Rows, each with roughly how far along a hidden order it lies (0 to 30)
[  0  10 -20 -20  -3  -1   7  -6 -33  -7 -43  60 -17 -37   0  -6  26  -6
 -23  50   3  11  13  10 -23   3  31   9  -8   1   1  15  -5  -8 -14  24
   5   6  -1   9 -12 -13  25 -21  -1   6  -6 -26  11  33  -1  -7] : 7
[  -2    5  -27  -12   -4   -2    0   -4    0  -10  -57   18  -12  -21
    7    3   32    1   16   51  -16   10   27    1  -28  -25    6    6
  -13    0    6    1   -7   -9 -100    7   19    7   -6    4  -12    4
   29   -6   -4  -11   -7  -45   -1   54    4   -6] : 1
[-11   4 -25 -12  -2  -6   6   0 -49  -6  -9  35  -3 -60  -5 -20  24 -13
 -16  52   5   6   6  -1  -8 -10  16  -1  -7 -33  -8  20 -18 -10 -19  16
   3   2   0  28  -7 -10  37   1   0  -1  -3 -40   7  37  -1  -5] : 29
[ -3  10 -36 -15  -6  -1   7  -7 -40  -8 -46  59 -13 -44  -8 -12  15 -15
 -21  54   5  10  23   8 -25   9  44   9  -6  -2  -2  13  -7 -12 -11  24
   7   4   2  18  -9 -12  30 -21   3  36  -5 -23  18  38   0 -13] : 5
[-12   4 -20 -10  -5  -6   3  -1 -45  -5 -22  54  -1 -53  -6 -19  20 -15
 -34  39  12   7   8  -2 -10  -8   5   2  -5 -31  -7  22 -20 -12 -38  23
   1   1   7  27  -7  -7  32  13   1  23  -3 -31   4  41  -3 -15] : 22
[ -8  10 -20 -19  -4   0   1  -1 -46  -7 -44  52 -13 -48   1 -11  30  -3
 -24  38   1  12  20   8 -18  -8  29  11  -9  37  -2  13  -1  -9 -10  30
   9   4   4   8  -8 -12  34 -16  -3  11  -6 -37  15  35   2  -8] : 9
[  0   6 -17 -17  -6  -1   4  -2 -34  -9 -43  35 -10 -44   4  -5  26  -5
  -6  48  -4   9  20   5 -28  -2  19   5  -9   0   1   9  -9 -13 -39  26
   6   3  -2   8 -10 -13  34  -7  -3   8  -5 -57   9  29   0  -9] : 3
[ -2  11 -34 -24  -8   0  11  -1 -45  -9 -36  90 -11 -55  -2   0  21  -7
 -23  45   7  15  15  13 -21 -14  58   7  -6   0  -3  12  -6 -12   9  18
   6   4  -4  14  -9 -21  28  -9   3  14  -5 -28  20  50  -2 -14] : 6
[-16  -2 -15  -1  -4  -6   3  -1 -19  -8 -38  34  -2 -41   0 -13  27  -5
  14  32  -1   8  15  -4 -21  12  -6  -2  -9 -26  -3  18 -19  -2 -97   7
   2   2  -3  14 -12  -7  36   7  -5 -35  -1 -32  -8  15  -3  -3] : 30
[  2  11   8  -5   0  -1  -6 -11 -22  -8 -51  24 -19 -15  -1  -6  26   3
  23  37  -6   9  26   6 -27  -2  -7   7 -15   3   8   5  -4  -6 -30  23
   7   9  -4   4 -13  -6  29 -30 -13  13  -7 -38  -3  42  -5  -5] : 3
[-12   4 -15  -4  -1 -11   8  -5 -56  -4 -20  29  -6 -38  -8 -22  18 -14
 -10  33   7  10  11   1 -12  -1   1   1  -9 -27  -6  16 -22  -4  -8  10
  -1   4  -2  21  -7  -2  29   2  -1 -10  -4 -45  -4  50  -5 -12] : 19
[-12   7  16  -3   0  -3   4  -6 -58  -9 -51  36  -6 -44  -9 -12  22  -5
  10  17  11  10  14   5 -10  -1  11   3 -11 -22  -2  25 -15   1  -2  17
   6   7  -1  15 -13  -8  17  -6  -5 -29  -3 -37   4  47  -4 -19] : 20
[ -1   9 -20  -9  -3   1   3  -8 -29  -9 -60  24 -19 -34  -2   0  17  -4
   3  30  -4  15  24  15 -20  10   5  10 -11   2   6   5   0  -5  -7  30
   5   6  -2  -4 -13  -8  18 -40 -12  19  -4 -40   5  39  -5 -10] : 11
[ -4   6 -34 -13  -6   0   3   1 -33  -8 -30  61 -12 -41   0  -5  21 -12
 -15  52   5  10  17   8 -27 -20  29   5  -7  -1  -4  11   0 -10  -9  20
   6   3  -2  15  -7 -16  28 -10   1  12  -6 -17  12  33   1 -10] : 0
[-16   1 -17  -8  -2  -5   6   2 -40  -5 -24  61  -2 -42  -8 -15  23 -10
  -2  38   8   6  10  -1 -10 -11  10   1  -7 -19  -6  21 -22  -4 -48  22
   2   0  -2  12  -9  -7  19  12   0  -8   0 -34  -7  43  -1  -8] : 17
[  0   8 -32 -12  -4  -1   1  -4 -26 -10 -36  36 -16 -23   2  -9  28  -2
  -4  51  -3  10  24   7 -26  -2  21   8 -10   6   4   8  -5 -14 -29  15
   2   8  -5   7 -13 -10  36 -15  -5  14  -6 -49   8  34  -1 -10] : 0
[  0  10 -38 -14  -3  -1   7  -3 -24  -7 -39  50 -16 -52  -3  -4  19  -4
  -9  38   2  14  21   8 -27   6  41  10 -11  -7  -1  13  -1 -14 -41  29
   7   4  -1   9 -11 -15  27 -21  -6  12  -6 -37   9  20  -1 -15] : 8
[ -1   7 -19 -12  -5   0   2  -3 -35  -8 -46  26 -14 -26   2  -9  22  -9
   0  32   2  11  21  10 -24  -3  28   8  -9   4   3   8  -1 -12   6  20
  11   5  -5  15  -9 -12  26  -6   1   3  -6 -19  12  41   0 -13] : 3
[-13   3 -11  -3  -2  -6  -1  -1 -34  -7 -42  41 -12 -42  -2 -10  32   1
  14  33  -2   8  16  -1 -16   8  -2   4 -10 -16   2  16 -24  -7 -87  21
   7   8   0  10 -12  -5  24  -2  -8 -32  -1 -43  -5  40  -2 -13] : 19
[-10   2 -38 -13  -3  -6  18   2 -57  -4 -14  69  -4 -45  -9 -23  14 -14
 -30  40  18   6   7   1  -8   9  33   1  -6 -28  -8  19 -32  -9  -7  20
  -1   1  -2  29  -8  -9  36   6   7   1  -1 -29  13  29   0 -20] : 14
[ -9   2   0   3   3  -4  -7  -8 -26  -7 -46  10 -12 -23  -4 -10  42  -5
   9  21  -4   8  22  -6 -13  16 -11   3 -22 -21   2  11 -21   1 -68   3
   0   5   0  22 -14  -4  19 -11 -13 -10  -4 -49 -10  70  -3  -5] : 21
[-13  -4 -23  -7  -4  -4   2   0 -32  -4 -25  51  -5 -54  -3  -7  17  -8
  -3  18   7   9  17  -2  -7   0  15   3  -3 -14  -5  15 -20   1 -69   7
   5   4   0  15  -8  -6  28  15   2 -16  -2 -41  -4  48  -3 -21] : 16
[-16   1 -46 -11  -1  -7  10  -2 -43  -5 -10  43  -5 -52  -4 -17  32 -10
 -12  65   6   7  10  -2 -14 -15  24  -2  -4 -30  -4  18 -22  -9 -65  18
   9   2   2  24  -9  -8  47   2  -1  -4  -3 -54   2  56  -3  -5] : 30
[ -5   5 -56 -25  -9   1  23   5 -64 -11 -22  72   1 -61   1 -16   9 -19
 -41  63  11   9  13   6 -24  14  63   5  -3  -3  -7   6   5 -22 -20  24
   8  -1  -1  29  -7 -17  38  -5  16  40  -5  -7  30  15   4 -10] : 0
[-13   3  -7  -9  -1  -6   6  -2 -34  -6 -42  23  -8 -24  -5 -13  27  -4
  17  23  -1   7  16  -4 -12   9  -2   5 -10 -19   1  23 -18  -5 -71  10
   6   5  -1  17 -13  -1  24  -7  -8 -39  -1 -49  -8  41  -2  -9] : 25
[ -3   6 -39 -16  -5  -1   8  -4 -15  -8 -34  52 -14 -40  -3 -11  21  -5
  -6  44  -5  10  21   7 -29  -8  36   6 -10   4   3   1  -1 -15 -37  21
   5   3   0  10 -10 -13  31 -18  -1  14  -6 -39  15  43  -2  -6] : 7
[-13   7 -31 -12   1  -4   4  -2 -62  -4 -34  58  -9 -32  -6 -18  15 -15
  -6  38   3   6  13  -2  -8  11  10   2  -6 -20  -8  19 -18 -16 -44   9
   5   4  -1  27  -8  -6  31  -1   1  -8  -2 -43  -1  43   2 -10] : 4
[-10   6  22  -2   3  -6  -1 -12 -41  -7 -41  17 -10 -20  -8 -16  21  -5
  11  23  11   9  12   2  -9   6 -17   7  -9 -18  -4  23 -22   6  13  23
   3   6   0  14 -13  -2  26 -12 -16   0   2 -39  -3  60  -7 -10] : 20
